Below are the code and all the weights of a small trained network. Each question names an input and a class and asks about switching units off, where a switched-off unit gives its printed mean instead of its output.

import numpy as np


def w(rows, s, z=0):
    codes = np.array(rows[::2]) - 128.0
    scale = np.full(codes.shape[1], s)
    scale[-1] = z or s
    return codes * scale


def f(y):
    return y / 2 * (1 + np.tanh(0.7978845608 * (y + 0.044715 * y**3)))


def log_softmax(a):
    a = a - a.max(-1, keepdims=True)
    return a - np.log(np.exp(a).sum(-1, keepdims=True))


def net(x, mask):
    res = np.array(x, float).reshape(1, 6) / 4 @ E
    y = f(res @ A[0][:, :-1].T + A[0][:, -1])
    res = res + np.where(mask, y, B[0][:, -1]) @ B[0][:, :-1]
    return log_softmax(res[-1] @ U[:, :-1].T + U[:, -1])


A, B = {}, {}
E = w([
[193,203,155,149,77,140,141,205,112,130,4],'x0',
[169,92,108,50,131,16,104,79,137,27,64],'x1',
[92,185,181,140,112,133,52,217,148,27,202],'x2',
[90,148,209,55,185,252,124,45,121,79,74],'x3',
[170,241,200,60,192,66,175,117,142,181,181],'x4',
[141,92,80,9,94,159,38,199,130,189,137],'x5',
],0.0043)
A[0] = w([
[149,116,98,170,119,50,120,168,120,159,153,50],'neuron 0',
[104,60,99,181,103,167,100,134,133,94,84,34],'neuron 1',
[138,159,147,254,133,103,184,53,131,63,123,66],'neuron 2',
[104,75,118,118,156,127,121,95,134,128,206,108],'neuron 3',
[137,107,117,75,127,61,119,109,131,66,87,77],'neuron 4',
[115,151,146,119,134,138,100,160,117,66,161,70],'neuron 5',
[138,117,107,160,114,69,126,156,133,153,144,39],'neuron 6',
[144,145,133,134,119,126,127,147,114,127,102,76],'neuron 7',
[138,111,100,57,109,154,80,161,132,159,134,7],'neuron 8',
[113,137,132,180,127,226,149,157,129,213,166,62],'neuron 9',
[115,135,150,179,125,193,135,149,117,194,162,70],'neuron 10',
[123,121,122,111,129,142,114,143,136,158,126,82],'neuron 11',
[140,119,107,160,112,69,123,152,131,153,148,49],'neuron 12',
[139,200,162,81,152,87,144,120,143,174,157,26],'neuron 13',
[145,101,96,40,115,158,88,178,126,164,134,40],'neuron 14',
[115,161,151,128,119,133,92,185,125,48,174,83],'neuron 15',
[79,62,114,102,143,122,123,68,135,127,247,128],'neuron 16',
[136,100,96,114,133,127,176,78,104,198,81,66],'neuron 17',
[113,49,80,183,100,182,97,134,138,73,81,34],'neuron 18',
[106,173,144,127,114,134,100,189,119,29,192,104],'neuron 19',
[144,97,132,78,132,54,116,113,117,66,88,78],'neuron 20',
[143,98,106,121,127,120,168,54,117,219,64,58],'neuron 21',
[124,141,169,74,145,214,120,72,122,98,105,77],'neuron 22',
[145,106,103,175,124,36,117,175,116,166,153,59],'neuron 23',
[144,225,166,60,145,64,151,105,139,177,161,13],'neuron 24',
[127,136,147,107,141,156,122,109,129,116,123,33],'neuron 25',
[141,99,101,32,105,154,89,179,131,167,129,50],'neuron 26',
[153,174,140,142,114,136,126,188,128,139,34,59],'neuron 27',
[147,178,138,138,111,138,140,205,135,135,15,73],'neuron 28',
[139,130,145,125,118,130,136,151,124,130,91,80],'neuron 29',
[140,107,116,69,117,60,125,104,134,59,85,87],'neuron 30',
[121,142,166,76,157,214,119,76,118,95,100,76],'neuron 31',
[129,126,131,125,120,121,126,116,126,129,125,107],'neuron 32',
],0.0084,0.0011)
B[0] = w([
[85,129,80,109,89,146,156,158,170,90,96,200],'neuron 0',
[150,75,130,82,137,138,145,178,58,126,176,199],'neuron 1',
[22,186,248,110,184,86,137,149,87,157,58,255],'neuron 2',
[179,156,119,121,113,117,121,74,101,106,90,188],'neuron 3',
[117,193,119,181,134,171,105,128,131,142,208,207],'neuron 4',
[141,95,125,131,130,125,123,136,181,162,111,156],'neuron 5',
[98,132,101,115,104,142,146,147,154,99,108,169],'neuron 6',
[135,124,119,124,128,125,126,95,126,119,122,131],'neuron 7',
[79,153,190,125,159,107,144,131,110,133,95,176],'neuron 8',
[116,215,113,191,134,161,91,129,145,122,249,212],'neuron 9',
[118,177,115,170,136,153,94,127,130,120,208,181],'neuron 10',
[117,143,144,146,135,126,137,123,128,129,121,132],'neuron 11',
[104,129,100,124,102,145,153,146,151,101,105,170],'neuron 12',
[141,61,123,108,135,147,127,172,48,119,160,195],'neuron 13',
[67,161,204,144,169,98,155,123,108,133,87,197],'neuron 14',
[159,67,134,136,148,124,120,110,195,195,113,188],'neuron 15',
[218,174,103,110,96,100,117,26,76,87,67,241],'neuron 16',
[162,71,141,132,143,118,103,133,212,184,122,214],'neuron 17',
[169,48,132,68,147,136,152,194,30,131,182,225],'neuron 18',
[166,53,127,134,143,124,109,109,213,212,107,209],'neuron 19',
[116,192,116,192,129,167,105,128,138,137,213,211],'neuron 20',
[166,38,150,131,142,122,84,132,234,192,115,241],'neuron 21',
[83,131,57,127,70,119,172,182,179,74,97,221],'neuron 22',
[85,124,82,109,83,152,163,163,181,68,88,215],'neuron 23',
[147,31,126,88,133,153,139,191,10,113,174,233],'neuron 24',
[111,117,114,132,108,129,138,142,135,115,122,134],'neuron 25',
[66,167,212,151,169,94,153,127,104,131,85,204],'neuron 26',
[179,153,106,116,116,108,115,46,102,99,108,185],'neuron 27',
[186,151,97,105,113,102,117,15,95,91,102,205],'neuron 28',
[136,128,116,127,120,116,128,102,120,115,127,134],'neuron 29',
[116,198,116,188,127,173,102,129,137,142,225,219],'neuron 30',
[80,134,54,118,61,126,169,185,175,83,94,223],'neuron 31',
[126,130,132,125,125,129,121,131,132,129,133,128],'neuron 32',
],0.017,0.004)
U = w([
[109,198,104,222,134,178,79,126,131,133,242,194],'0',
[65,111,46,105,41,132,205,187,186,60,70,82],'1',
[165,28,133,62,154,142,153,197,11,133,176,2],'2',
[41,161,234,138,199,64,159,123,98,156,56,110],'3',
[186,37,126,137,147,109,86,107,232,229,97,143],'4',
[219,160,89,106,94,88,107,1,72,76,83,240],'5',
],0.0065,0.00045)

Each question gives the input, the list of numbers given to net, and the class t.
The units are the neurons (one row each of A and B). Each row of codes is followed by its name. A weight is (code - 128) times the scale printed after its matrix; where a second scale follows, it is the last column's (A, B and U).
mask holds one flag per neuron, in row order. A switched-off neuron (its flag False) gives its mean, the last column of its row in B, instead of its output. The means were averaged over made-up inputs and are rounded, as every weight is.
A unit's drop is (log p(t) with every unit on - log p(t) with that unit switched off) / (log p(t) with every unit on - log p(t) with every unit switched off).
The circuit of an input: a set's keep is (log p(t) with only the set's units on - log p(t) with every unit switched off) / (log p(t) with every unit on - log p(t) with every unit switched off). Starting from the 12 units with the biggest drops (on a tie, the unit counted first), units are removed one at a time, each time the one whose removal leaves the highest keep (on an exact tie, the one counted first), for as long as the keep stays at least 0.8.
circuit, biggest first: the units of the circuit, biggest drop first
unit that matters most: the unit with the biggest drop
top k neurons: the k neurons with the biggest drops, biggest first
drop of u: that unit's drop, to one decimal
input [0,-6,8,7,4,0], class 4: top 2 neurons	[neuron 19; neuron 15]
input [-2,-7,5,-5,-8,-8], class 2: top 2 neurons	[neuron 18; neuron 1]
input [-3,3,-8,-3,-5,-8], class 3: top 3 neurons	[neuron 2; neuron 19; neuron 15]
input [-1,-7,-3,8,4,6], class 1: top 2 neurons	[neuron 31; neuron 22]
input [7,1,-4,0,2,-3], class 5: circuit, biggest first	[neuron 28]
input [7,-2,6,-1,4,2], class 5: top 3 neurons	[neuron 28; neuron 27; neuron 21]
input [2,7,5,2,-6,-6], class 0: top 4 neurons	[neuron 30; neuron 20; neuron 4; neuron 24]
input [-8,4,-2,7,1,-4], class 5: top 2 neurons	[neuron 16; neuron 3]
input [-8,7,-2,-1,2,2], class 5: top 3 neurons	[neuron 16; neuron 3; neuron 9]
input [0,1,4,-1,-7,-8], class 3: top 3 neurons	[neuron 2; neuron 24; neuron 13]
input [6,-5,-6,2,-4,3], class 4: top 4 neurons	[neuron 21; neuron 17; neuron 16; neuron 30]
input [-7,3,-7,-8,1,4], class 1: top 2 neurons	[neuron 23; neuron 0]
input [7,-3,3,-3,8,-8], class 2: top 4 neurons	[neuron 24; neuron 13; neuron 26; neuron 14]
input [-5,6,5,-3,1,8], class 3: top 3 neurons	[neuron 26; neuron 14; neuron 8]
input [2,2,-4,-4,5,-2], class 2: unit that matters most	neuron 24
input [-5,5,6,1,-1,-1], class 4: top 3 neurons	[neuron 19; neuron 15; neuron 9]
input [-7,-6,3,-4,3,-1], class 5: drop of neuron 4	0.1
input [-5,7,2,0,7,-5], class 0: drop of neuron 18	0.7
input [2,2,-4,7,-1,-7], class 1: drop of neuron 31	2.5
input [7,1,-4,-2,-1,1], class 5: unit that matters most	neuron 28
input [-7,-4,2,7,0,0], class 1: drop of neuron 31	1.7
